Below is a small trained network, with its code and all its weights. Each question gives an input and a target symbol and asks what happens when units are switched off, that is, made to give their printed mean instead of their output.

import numpy as np


def w(rows, s, z=0):
    codes = np.array(rows[::2]) - 128.0
    scale = np.full(codes.shape[1], s)
    scale[-1] = z or s
    return codes * scale


def f(y):
    return y / 2 * (1 + np.tanh(0.7978845608 * (y + 0.044715 * y**3)))


def softmax(a):
    e = np.exp(a - a.max(-1, keepdims=True))
    return e / e.sum(-1, keepdims=True)


def log_softmax(a):
    a = a - a.max(-1, keepdims=True)
    return a - np.log(np.exp(a).sum(-1, keepdims=True))


def net(x, mask):
    ids = ['ΔΘΛΦΨΩαβγεημπτ'.index(c) for c in x.split()]
    T = len(ids)
    res = E[ids] + P[:T]
    r = res
    for j in range(2):
        rows = slice(2 * j, 2 * j + 2)
        q, k, v = (r @ M[0][rows].T for M in (Q, K, V))
        z = softmax(np.where(np.tri(T) > 0, q @ k.T / 2**0.5, -1e9)) @ v
        o = O[0][rows]
        res = res + np.where(mask[j], z, o[:, -1]) @ o[:, :-1]
    y = f(res @ A[0][:, :-1].T + A[0][:, -1])
    res = res + np.where(mask[2:14], y, B[0][:, -1]) @ B[0][:, :-1]
    return log_softmax(res[-1] @ U[:, :-1].T + U[:, -1])


Q, K, V, O, A, B = {}, {}, {}, {}, {}, {}
E = w([
[32,39,164,220,113],'Δ',
[112,111,136,10,100],'Θ',
[71,75,207,187,111],'Λ',
[87,81,164,135,16],'Φ',
[168,45,31,145,236],'Ψ',
[160,182,56,180,36],'Ω',
[154,98,163,176,124],'α',
[147,60,39,41,106],'β',
[124,101,26,75,134],'γ',
[130,144,141,120,36],'ε',
[133,73,189,26,186],'η',
[168,118,135,167,63],'μ',
[98,92,107,46,3],'π',
[130,155,134,3,133],'τ',
],0.014)
P = w([
[239,230,248,192,55],'0',
[82,78,113,62,129],'1',
[99,71,107,74,97],'2',
[93,61,142,69,105],'3',
[77,67,153,63,79],'4',
[107,55,153,88,86],'5',
[104,65,154,95,64],'6',
[123,52,145,95,38],'7',
[100,92,136,26,1],'8',
],0.0098)
Q[0] = w([
[146,158,60,158,254],'h1',
[99,112,54,177,120],'h1',
[132,213,176,155,183],'h2',
[148,101,130,162,149],'h2',
],0.0096)
K[0] = w([
[5,17,41,66,139],'h1',
[104,83,87,90,194],'h1',
[35,25,2,30,169],'h2',
[169,193,47,173,99],'h2',
],0.0071)
V[0] = w([
[113,201,79,253,167],'h1',
[122,19,130,70,181],'h1',
[87,215,239,208,52],'h2',
[147,116,203,193,228],'h2',
],0.0078)
O[0] = w([
[250,90,144,139,143,112],'h1',
[154,130,164,97,63,84],'h1',
[114,107,130,162,200,248],'h2',
[152,43,160,104,99,124],'h2',
],0.014,0.016)
A[0] = w([
[58,155,145,173,155,40],'n1',
[82,107,117,152,121,226],'n2',
[57,127,188,151,74,126],'n3',
[165,147,89,209,132,130],'n4',
[125,63,119,87,101,195],'n5',
[108,188,244,103,182,210],'n6',
[86,138,116,112,169,113],'n7',
[124,112,146,182,112,176],'n8',
[182,95,90,112,62,254],'n9',
[133,131,117,76,108,83],'n10',
[57,167,91,154,51,136],'n11',
[64,92,137,161,161,106],'n12',
],0.011,0.0035)
B[0] = w([
[111,141,125,170,157,199],'n1',
[126,205,181,111,84,199],'n2',
[110,163,122,101,147,156],'n3',
[107,69,138,35,136,155],'n4',
[137,189,118,156,57,170],'n5',
[100,101,95,136,33,154],'n6',
[162,164,109,191,95,190],'n7',
[152,143,86,30,152,154],'n8',
[95,181,187,154,176,142],'n9',
[204,164,94,168,196,129],'n10',
[105,107,110,64,113,172],'n11',
[255,81,107,118,105,250],'n12',
],0.0068,0.018)
U = w([
[120,67,175,84,154,92],'Δ',
[145,138,96,68,240,24],'Θ',
[167,97,135,68,135,149],'Λ',
[100,146,114,177,105,84],'Φ',
[253,229,221,133,76,209],'Ψ',
[82,183,88,218,149,144],'Ω',
[135,44,130,146,101,61],'α',
[119,210,171,29,217,229],'β',
[87,82,165,99,75,220],'γ',
[151,164,103,211,160,158],'ε',
[177,178,87,164,90,225],'η',
[220,168,81,119,137,48],'μ',
[126,133,137,102,149,4],'π',
[172,222,154,198,178,141],'τ',
],0.0066,0.0034)

Each question gives the input, a string of symbols that net reads in full, and the target symbol t.
The units are the heads (2 rows each of Q, K, V and O) and the neurons (one row each of A and B). Each row of codes is followed by its name. A weight is (code - 128) times the scale printed after its matrix; where a second scale follows, it is the last column's (O, A, B and U).
mask holds one flag per unit, heads first, then neurons. A switched-off unit (its flag False) gives its mean, the last column of its rows in O or B, instead of its output. The means were averaged over made-up inputs and are rounded, as every weight is.
A unit's drop is (log p(t) with every unit on - log p(t) with that unit switched off) / (log p(t) with every unit on - log p(t) with every unit switched off).
The circuit of an input: a set's keep is (log p(t) with only the set's units on - log p(t) with every unit switched off) / (log p(t) with every unit on - log p(t) with every unit switched off). Starting from the 12 units with the biggest drops (on a tie, the unit counted first), units are removed one at a time, each time the one whose removal leaves the highest keep (on an exact tie, the one counted first), for as long as the keep stays at least 0.8.
units of the circuit, in order: the units of the circuit, biggest drop first
most important unit: the unit with the biggest drop
k most important neurons: the k neurons with the biggest drops, biggest first
which heads matter: for each layer, one digit per head in row order, 1 if its drop is at least 0.15 and else 0, layers parted by /
drop of u: that unit's drop, to one decimal
input β η ε, target β: most important unit : h2
input π Ψ α Θ, target Ω: units of the circuit, in order : (h2; h1; n7)
input η Λ Λ Θ Ω, target γ: which heads matter : 11
input Ψ Ω Ψ η Ψ Ψ Ω Θ μ, target Ψ: units of the circuit, in order : (h1; h2)
input π π β η, target Ω: units of the circuit, in order : (h2; h1; n7)
input η Φ Δ Δ, target γ: units of the circuit, in order : (h1; h2)
input Ω π α, target Θ: units of the circuit, in order : (h1; n4; h2)
input Ψ η Ψ Λ π, target Ψ: units of the circuit, in order : (h2; h1; n5)
input Ψ Ψ τ Φ, target Ψ: units of the circuit, in order : (h2; h1)
input π ε Λ, target Ω: units of the circuit, in order : (h1; h2)
input Ω β π, target Θ: 3 most important neurons : (n4; n5; n6)
input Ω β η Δ Θ Ω τ Ω, target Θ: which heads matter : 10
input Ω Λ Ψ μ Λ β ε τ, target Θ: units of the circuit, in order : (h1; n2)
input Ψ Ω Ω η Δ π η Δ, target Ψ: units of the circuit, in order : (h2; h1)
input Ω β μ Ψ Ψ ε Δ, target Θ: 2 most important neurons : (n4; n8)
input Ω τ β π, target Θ: units of the circuit, in order : (h1; h2)
input β η β, target β: units of the circuit, in order : (h2; h1; n12; n6)
input η Λ α Ω π Ψ Φ, target γ: 2 most important neurons : (n11; n7)
input Ω Ω Ψ α μ, target Θ: which heads matter : 10
input η β η τ μ β μ β Ψ, target γ: which heads matter : 11
input Ψ Ω Δ Δ Ψ β π Λ β, target Ψ: units of the circuit, in order : (h2; h1; n5)
input π η μ Δ Θ π π, target Ω: units of the circuit, in order : (h2; h1)
input ε Ψ β ε Λ, target ε: 4 most important neurons : (n1; n12; n7; n11)
input π α ε, target Ω: most important neuron : (n1)
input η η α Ψ Θ η Θ ε η, target γ: drop of n12 : 0.1
input η Ψ π μ, target γ: drop of n11 : 0.1
input Ψ Φ Φ Ψ Λ π α, target Ψ: drop of n5 : 0.1
input η τ Ω Ψ Ψ Ψ Θ Ψ Φ, target γ: drop of h1 : 0.5
